Below is a small trained network, with its code and all its weights. Each question gives an input and a class and asks what happens when units are switched off, that is, made to give their printed mean instead of their output.

import numpy as np


def w(rows, s, z=0):
    codes = np.array(rows[::2]) - 128.0
    scale = np.full(codes.shape[1], s)
    scale[-1] = z or s
    return codes * scale


def norm(h):
    return h / np.sqrt((h * h).mean(-1, keepdims=True) + 1e-5)


def f(y):
    return y / 2 * (1 + np.tanh(0.7978845608 * (y + 0.044715 * y**3)))


def log_softmax(a):
    a = a - a.max(-1, keepdims=True)
    return a - np.log(np.exp(a).sum(-1, keepdims=True))


def net(x, mask):
    res = np.array(x, float).reshape(1, 7) / 4 @ E
    u = 0
    for l in range(3):
        y = f(norm(res) @ A[l][:, :-1].T + A[l][:, -1])
        res = res + np.where(mask[u : u + 12], y, B[l][:, -1]) @ B[l][:, :-1]
        u += 12
    return log_softmax(norm(res)[-1] @ U[:, :-1].T + U[:, -1])


A, B = {}, {}
E = w([
[209,127,18,37,84,133,64,18],'x0',
[127,129,127,128,127,130,130,126],'x1',
[126,131,129,125,128,128,128,126],'x2',
[132,129,127,128,129,131,126,129],'x3',
[217,254,161,86,220,126,28,206],'x4',
[89,72,212,38,21,129,34,182],'x5',
[129,128,129,128,129,135,128,130],'x6',
],0.0017)
A[0] = w([
[165,179,50,182,197,137,223,107,38],'0.n1',
[211,108,52,89,107,136,66,38,56],'0.n2',
[169,253,167,75,197,90,59,180,64],'0.n3',
[30,59,106,141,62,94,204,33,2],'0.n4',
[128,128,127,128,127,127,128,129,127],'0.n5',
[167,179,49,183,201,138,224,106,28],'0.n6',
[128,133,125,126,123,133,133,132,120],'0.n7',
[128,127,129,129,129,128,127,127,128],'0.n8',
[128,131,126,124,125,130,134,132,121],'0.n9',
[128,129,128,127,128,128,129,128,128],'0.n10',
[127,129,128,127,128,129,129,129,128],'0.n11',
[103,92,174,64,58,150,78,175,3],'0.n12',
],0.0028,0.00097)
B[0] = w([
[75,119,208,155,154,105,45,54,227],'0.n1',
[89,207,105,81,120,111,197,170,204],'0.n2',
[194,21,79,180,113,173,134,156,239],'0.n3',
[254,78,107,163,140,173,112,176,253],'0.n4',
[128,128,129,127,128,129,128,127,128],'0.n5',
[76,119,206,154,152,107,49,57,230],'0.n6',
[126,125,127,127,132,125,126,128,126],'0.n7',
[128,128,128,128,128,128,128,128,128],'0.n8',
[125,124,126,126,133,126,125,128,126],'0.n9',
[128,128,128,128,128,128,128,128,128],'0.n10',
[128,128,128,128,128,128,128,128,128],'0.n11',
[108,132,143,158,173,107,106,47,145],'0.n12',
],0.0031,0.0017)
A[1] = w([
[173,205,155,117,193,136,42,177,45],'1.n1',
[133,117,131,125,125,137,120,134,116],'1.n2',
[95,67,195,31,5,140,20,188,23],'1.n3',
[191,216,143,116,201,147,46,200,36],'1.n4',
[69,58,102,150,75,131,205,79,68],'1.n5',
[134,117,131,125,126,131,121,133,117],'1.n6',
[129,127,127,129,128,130,127,128,127],'1.n7',
[64,120,220,228,195,140,192,214,89],'1.n8',
[22,60,101,147,71,120,229,53,3],'1.n9',
[100,74,188,39,17,139,36,184,43],'1.n10',
[128,128,128,128,128,129,128,128,128],'1.n11',
[103,81,181,48,29,136,48,178,55],'1.n12',
],0.0023,0.0011)
B[1] = w([
[135,61,126,153,94,136,140,129,153],'1.n1',
[131,128,119,137,130,118,137,131,128],'1.n2',
[109,163,129,211,215,112,144,54,169],'1.n3',
[143,52,130,157,88,136,134,137,164],'1.n4',
[180,125,138,125,140,138,76,167,165],'1.n5',
[131,127,118,137,131,117,137,130,127],'1.n6',
[129,127,129,128,128,125,129,128,128],'1.n7',
[126,184,56,1,80,113,130,101,253],'1.n8',
[190,132,141,121,153,138,61,173,162],'1.n9',
[111,161,129,208,209,113,143,60,160],'1.n10',
[128,128,128,128,128,127,128,128,128],'1.n11',
[115,155,127,198,194,117,143,75,150],'1.n12',
],0.0033,0.0015)
A[2] = w([
[121,67,120,143,89,135,151,111,119],'2.n1',
[185,140,135,140,163,142,87,186,154],'2.n2',
[124,1,110,175,48,152,173,88,87],'2.n3',
[100,113,143,114,95,117,123,131,88],'2.n4',
[101,118,140,117,102,122,120,132,100],'2.n5',
[79,123,178,165,127,125,122,176,7],'2.n6',
[166,187,49,47,60,122,98,64,146],'2.n7',
[74,143,171,143,128,128,175,207,100],'2.n8',
[150,64,122,160,96,149,136,135,94],'2.n9',
[149,134,113,136,146,134,133,122,151],'2.n10',
[82,107,159,136,100,116,114,146,28],'2.n11',
[66,147,176,142,125,127,182,222,91],'2.n12',
],0.0031,0.0014)
B[2] = w([
[181,159,134,120,168,132,86,187,163],'2.n1',
[154,34,119,162,70,153,157,163,188],'2.n2',
[221,171,143,119,181,145,56,253,252],'2.n3',
[159,155,90,124,155,126,137,113,101],'2.n4',
[166,162,76,126,158,130,146,108,106],'2.n5',
[197,160,13,93,138,127,118,37,109],'2.n6',
[41,163,155,90,96,109,214,194,238],'2.n7',
[140,165,47,30,75,123,143,71,150],'2.n8',
[189,174,112,113,158,106,106,175,175],'2.n9',
[106,113,162,128,114,124,116,145,156],'2.n10',
[204,175,27,116,180,116,119,73,89],'2.n11',
[138,169,37,21,61,124,147,64,163],'2.n12',
],0.0024,0.0014)
U = w([
[243,55,126,171,127,165,96,239,253],'0',
[57,143,184,206,198,104,95,5,85],'1',
[79,199,71,1,52,113,198,137,40],'2',
],0.0059,0.00058)

Each question gives the input, the list of numbers given to net, and the class t.
The units are the neurons (one row each of A and B). Each row of codes is followed by its name. A weight is (code - 128) times the scale printed after its matrix; where a second scale follows, it is the last column's (A, B and U).
mask holds one flag per neuron, layer by layer. A switched-off neuron (its flag False) gives its mean, the last column of its row in B, instead of its output. The means were averaged over made-up inputs and are rounded, as every weight is.
A unit's drop is (log p(t) with every unit on - log p(t) with that unit switched off) / (log p(t) with every unit on - log p(t) with every unit switched off).
The circuit of an input: a set's keep is (log p(t) with only the set's units on - log p(t) with every unit switched off) / (log p(t) with every unit on - log p(t) with every unit switched off). Starting from the 12 units with the biggest drops (on a tie, the unit counted first), units are removed one at a time, each time the one whose removal leaves the highest keep (on an exact tie, the one counted first), for as long as the keep stays at least 0.8.
circuit, biggest first: the units of the circuit, biggest drop first
most important unit: the unit with the biggest drop
top k neurons: the k neurons with the biggest drops, biggest first
top k neurons in layer l: the k neurons of layer l with the biggest drops, biggest first
drop when u is switched off: that unit's drop, to one decimal
input [8,7,-7,2,-8,-2,6], class 0: circuit, biggest first	[0.n4 2.n3]
input [6,3,1,-1,5,-5,-7], class 2: circuit, biggest first	[0.n2 0.n4 2.n7]
input [5,-3,-3,-4,-4,5,4], class 1: circuit, biggest first	[1.n3 1.n10]
input [-7,-2,-1,0,4,-5,1], class 2: most important unit	1.n8
input [7,-5,2,-6,6,-4,-6], class 2: circuit, biggest first	[0.n2 2.n7]
input [-4,7,-4,-5,-5,-3,-4], class 0: top 2 neurons	[0.n4 0.n2]
input [-3,6,-8,5,-7,-7,-7], class 0: top 3 neurons in layer 1	[1.n3 1.n10 1.n12]
input [6,-6,0,-1,-4,7,5], class 1: top 4 neurons	[1.n3 1.n10 1.n8 1.n12]
input [5,-5,7,-3,3,-1,-5], class 2: top 2 neurons	[0.n2 0.n4]
input [7,4,3,6,-7,-7,-3], class 0: top 4 neurons in layer 1	[1.n8 1.n3 1.n10 1.n9]
input [2,-6,6,1,3,4,2], class 1: top 3 neurons	[0.n4 1.n3 1.n10]
input [-8,-3,1,-1,-6,-6,5], class 2: top 2 neurons in layer 0	[0.n3 0.n12]
input [-3,-6,5,5,-4,5,1], class 1: top 3 neurons	[0.n3 1.n3 1.n10]
input [1,-8,5,-1,0,-1,7], class 1: circuit, biggest first	[0.n1]
input [-6,1,7,1,-3,-5,4], class 2: top 2 neurons	[1.n8 1.n3]
input [6,3,8,-1,-8,-2,-3], class 0: top 2 neurons	[0.n4 1.n8]
input [-8,-4,-4,-4,-6,-5,-1], class 2: top 2 neurons	[1.n8 0.n3]
input [-8,-2,-6,-6,1,6,-7], class 2: top 2 neurons in layer 2	[2.n12 2.n8]
input [7,1,1,6,2,8,5], class 1: drop when 1.n8 is switched off	0.2
input [-8,8,7,-5,1,0,1], class 2: drop when 1.n2 is switched off	0.0
input [-3,-6,-7,-2,-5,-1,-2], class 0: drop when 0.n4 is switched off	0.1
input [-1,-7,8,-3,3,4,3], class 1: most important unit	0.n4
